Below are the code and all the weights of a small trained network. Each question names an input and a target symbol and asks about switching units off, where a switched-off unit gives its printed mean instead of its output.

import numpy as np


def w(rows, s, z=0):
    codes = np.array(rows[::2]) - 128.0
    scale = np.full(codes.shape[1], s)
    scale[-1] = z or s
    return codes * scale


def f(y):
    return y / 2 * (1 + np.tanh(0.7978845608 * (y + 0.044715 * y**3)))


def softmax(a):
    e = np.exp(a - a.max(-1, keepdims=True))
    return e / e.sum(-1, keepdims=True)


def log_softmax(a):
    a = a - a.max(-1, keepdims=True)
    return a - np.log(np.exp(a).sum(-1, keepdims=True))


def net(x, mask):
    ids = ['αβγδεζηθλμξστφψ'.index(c) for c in x.split()]
    T = len(ids)
    res = E[ids] + P[:T]
    q, k, v = (res @ M[0].T for M in (Q, K, V))
    z = softmax(np.where(np.tri(T) > 0, q @ k.T / 3**0.5, -1e9)) @ v
    res = res + np.where(mask[0], z, O[0][:, -1]) @ O[0][:, :-1]
    y = f(res @ A[0][:, :-1].T + A[0][:, -1])
    res = res + np.where(mask[1:13], y, B[0][:, -1]) @ B[0][:, :-1]
    return log_softmax(res[-1] @ U[:, :-1].T + U[:, -1])


Q, K, V, O, A, B = {}, {}, {}, {}, {}, {}
E = w([
[134,110,81,132,186],'α',
[139,128,86,85,142],'β',
[128,122,171,141,65],'γ',
[142,174,47,105,255],'δ',
[143,174,117,95,128],'ε',
[137,58,100,117,113],'ζ',
[185,134,116,71,41],'η',
[136,141,116,119,111],'θ',
[157,132,109,82,100],'λ',
[153,131,84,74,123],'μ',
[81,88,201,233,150],'ξ',
[167,154,39,46,182],'σ',
[143,164,96,96,152],'τ',
[188,144,44,35,127],'φ',
[124,69,155,143,61],'ψ',
],0.0098)
P = w([
[170,83,149,148,151],'0',
[70,174,75,140,99],'1',
[123,77,162,100,176],'2',
[96,87,68,167,108],'3',
[167,170,144,163,138],'4',
[61,177,96,112,116],'5',
[153,55,187,113,215],'6',
[96,79,59,211,111],'7',
[165,214,158,188,98],'8',
[35,133,123,85,131],'9',
[210,3,148,143,208],'10',
[89,138,95,150,137],'11',
[166,187,125,198,149],'12',
],0.015)
Q[0] = w([
[39,188,107,95,62],'h1',
[100,22,157,9,171],'h1',
[252,210,121,196,111],'h1',
],0.017)
K[0] = w([
[189,139,208,60,170],'h1',
[240,100,43,191,109],'h1',
[3,145,97,38,98],'h1',
],0.016)
V[0] = w([
[185,47,63,70,44],'h1',
[104,101,74,192,232],'h1',
[167,184,38,68,249],'h1',
],0.014)
O[0] = w([
[188,176,76,232,84,99],'h1',
[52,205,114,109,205,255],'h1',
[112,58,58,165,245,144],'h1',
],0.012,0.008)
A[0] = w([
[198,60,208,96,196,54],'n1',
[20,142,2,128,23,174],'n2',
[174,146,81,97,102,254],'n3',
[247,66,189,102,179,182],'n4',
[69,140,57,179,109,46],'n5',
[216,110,230,105,194,113],'n6',
[158,78,145,173,128,168],'n7',
[49,184,86,100,101,106],'n8',
[130,123,232,158,157,104],'n9',
[158,128,57,118,140,170],'n10',
[148,191,104,176,112,47],'n11',
[25,140,72,125,129,179],'n12',
],0.011,0.0046)
B[0] = w([
[138,101,93,9,116,141],'n1',
[164,196,97,66,209,183],'n2',
[85,139,133,183,108,151],'n3',
[241,77,15,66,230,143],'n4',
[116,73,181,28,116,175],'n5',
[190,89,195,60,95,150],'n6',
[79,174,92,119,147,145],'n7',
[109,21,127,159,139,204],'n8',
[129,115,111,183,115,157],'n9',
[86,111,200,173,97,179],'n10',
[81,72,93,106,113,149],'n11',
[172,210,105,149,54,251],'n12',
],0.015,0.017)
U = w([
[112,254,174,176,126,254],'α',
[122,139,168,161,164,153],'β',
[247,156,132,109,34,48],'γ',
[94,210,101,36,102,172],'δ',
[197,109,125,76,140,41],'ε',
[13,153,135,187,69,123],'ζ',
[146,93,53,130,36,56],'η',
[178,132,141,131,119,119],'θ',
[150,118,124,147,119,142],'λ',
[98,107,125,124,127,82],'μ',
[127,90,178,80,62,186],'ξ',
[97,111,132,110,147,81],'σ',
[162,117,123,92,123,41],'τ',
[32,67,119,121,151,79],'φ',
[115,197,120,154,3,118],'ψ',
],0.0063,0.0038)

Each question gives the input, a string of symbols that net reads in full, and the target symbol t.
The units are the heads (3 rows each of Q, K, V and O) and the neurons (one row each of A and B). Each row of codes is followed by its name. A weight is (code - 128) times the scale printed after its matrix; where a second scale follows, it is the last column's (O, A, B and U).
mask holds one flag per unit, heads first, then neurons. A switched-off unit (its flag False) gives its mean, the last column of its rows in O or B, instead of its output. The means were averaged over made-up inputs and are rounded, as every weight is.
A unit's drop is (log p(t) with every unit on - log p(t) with that unit switched off) / (log p(t) with every unit on - log p(t) with every unit switched off).
The circuit of an input: a set's keep is (log p(t) with only the set's units on - log p(t) with every unit switched off) / (log p(t) with every unit on - log p(t) with every unit switched off). Starting from the 12 units with the biggest drops (on a tie, the unit counted first), units are removed one at a time, each time the one whose removal leaves the highest keep (on an exact tie, the one counted first), for as long as the keep stays at least 0.8.
circuit, biggest first: the units of the circuit, biggest drop first
unit that matters most: the unit with the biggest drop
top k neurons: the k neurons with the biggest drops, biggest first
input δ ξ ξ δ β η φ, target δ: circuit, biggest first => h1; n12; n1
input σ α τ φ ξ ζ η λ, target δ: unit that matters most => n2
input φ γ δ φ λ ξ γ θ, target δ: top 3 neurons => n2; n10; n9
input η ξ η ξ δ δ ξ φ δ ξ ε ψ, target δ: top 2 neurons => n2; n10
input ξ ψ η β ε η ξ δ ξ δ ε, target δ: circuit, biggest first => h1; n12; n1
input ξ φ ε η α δ α ξ θ, target δ: top 2 neurons => n12; n1
input α ζ φ λ ε α δ η ξ α φ, target η: circuit, biggest first => h1; n4; n11; n3
input ε ε λ ζ ξ η λ, target ζ: top 2 neurons => n12; n11
input η ξ ξ η ε θ γ, target η: top 2 neurons => n4; n11
input λ δ λ δ γ α ξ λ γ ψ δ ξ μ, target ψ: top 4 neurons => n3; n8; n5; n2
input λ ε η α ξ ψ δ, target α: circuit, biggest first => h1; n8; n4
input α φ δ β γ φ ε ξ φ η δ, target ξ: circuit, biggest first => h1; n6; n8
input β δ ζ σ δ ψ τ ζ η, target ψ: circuit, biggest first => h1; n3
input θ ξ ξ ξ θ, target ξ: circuit, biggest first => h1; n6; n2
input ξ ξ φ γ δ ξ α, target γ: circuit, biggest first => h1
input λ ζ μ σ ξ, target ζ: circuit, biggest first => n2; n4
input δ ε λ α δ ξ ξ ξ α, target ξ: circuit, biggest first => h1; n6
input η ψ α ε ξ ξ ξ δ ψ δ δ, target δ: circuit, biggest first => h1; n12; n1
input δ η ξ α ξ φ ξ μ δ, target φ: circuit, biggest first => h1; n12; n11
input η λ δ, target η: circuit, biggest first => h1; n11
input φ η θ ξ τ ξ ξ, target ξ: top 3 neurons => n6; n12; n2
input η δ ξ α ξ δ φ δ ε φ ξ η ξ, target φ: top neuron => n12
input ξ ζ δ ξ η α δ β, target δ: top 2 neurons => n12; n2
input ξ η γ α ξ, target η: top 3 neurons => n4; n11; n2
input λ ξ δ ζ δ η μ δ τ δ φ, target δ: circuit, biggest first => h1; n12
input φ ε δ η η δ δ γ, target δ: top 2 neurons => n12; n5
input ζ β ξ γ, target δ: circuit, biggest first => n2
input ζ λ ξ η η φ η ξ δ ξ γ ξ η, target ξ: top 2 neurons => n12; n6
input σ ξ λ α λ δ φ λ ξ ε γ ξ ξ, target ε: top 2 neurons => n4; n12
input ζ α ξ ψ η, target α: top 4 neurons => n8; n5; n11; n4
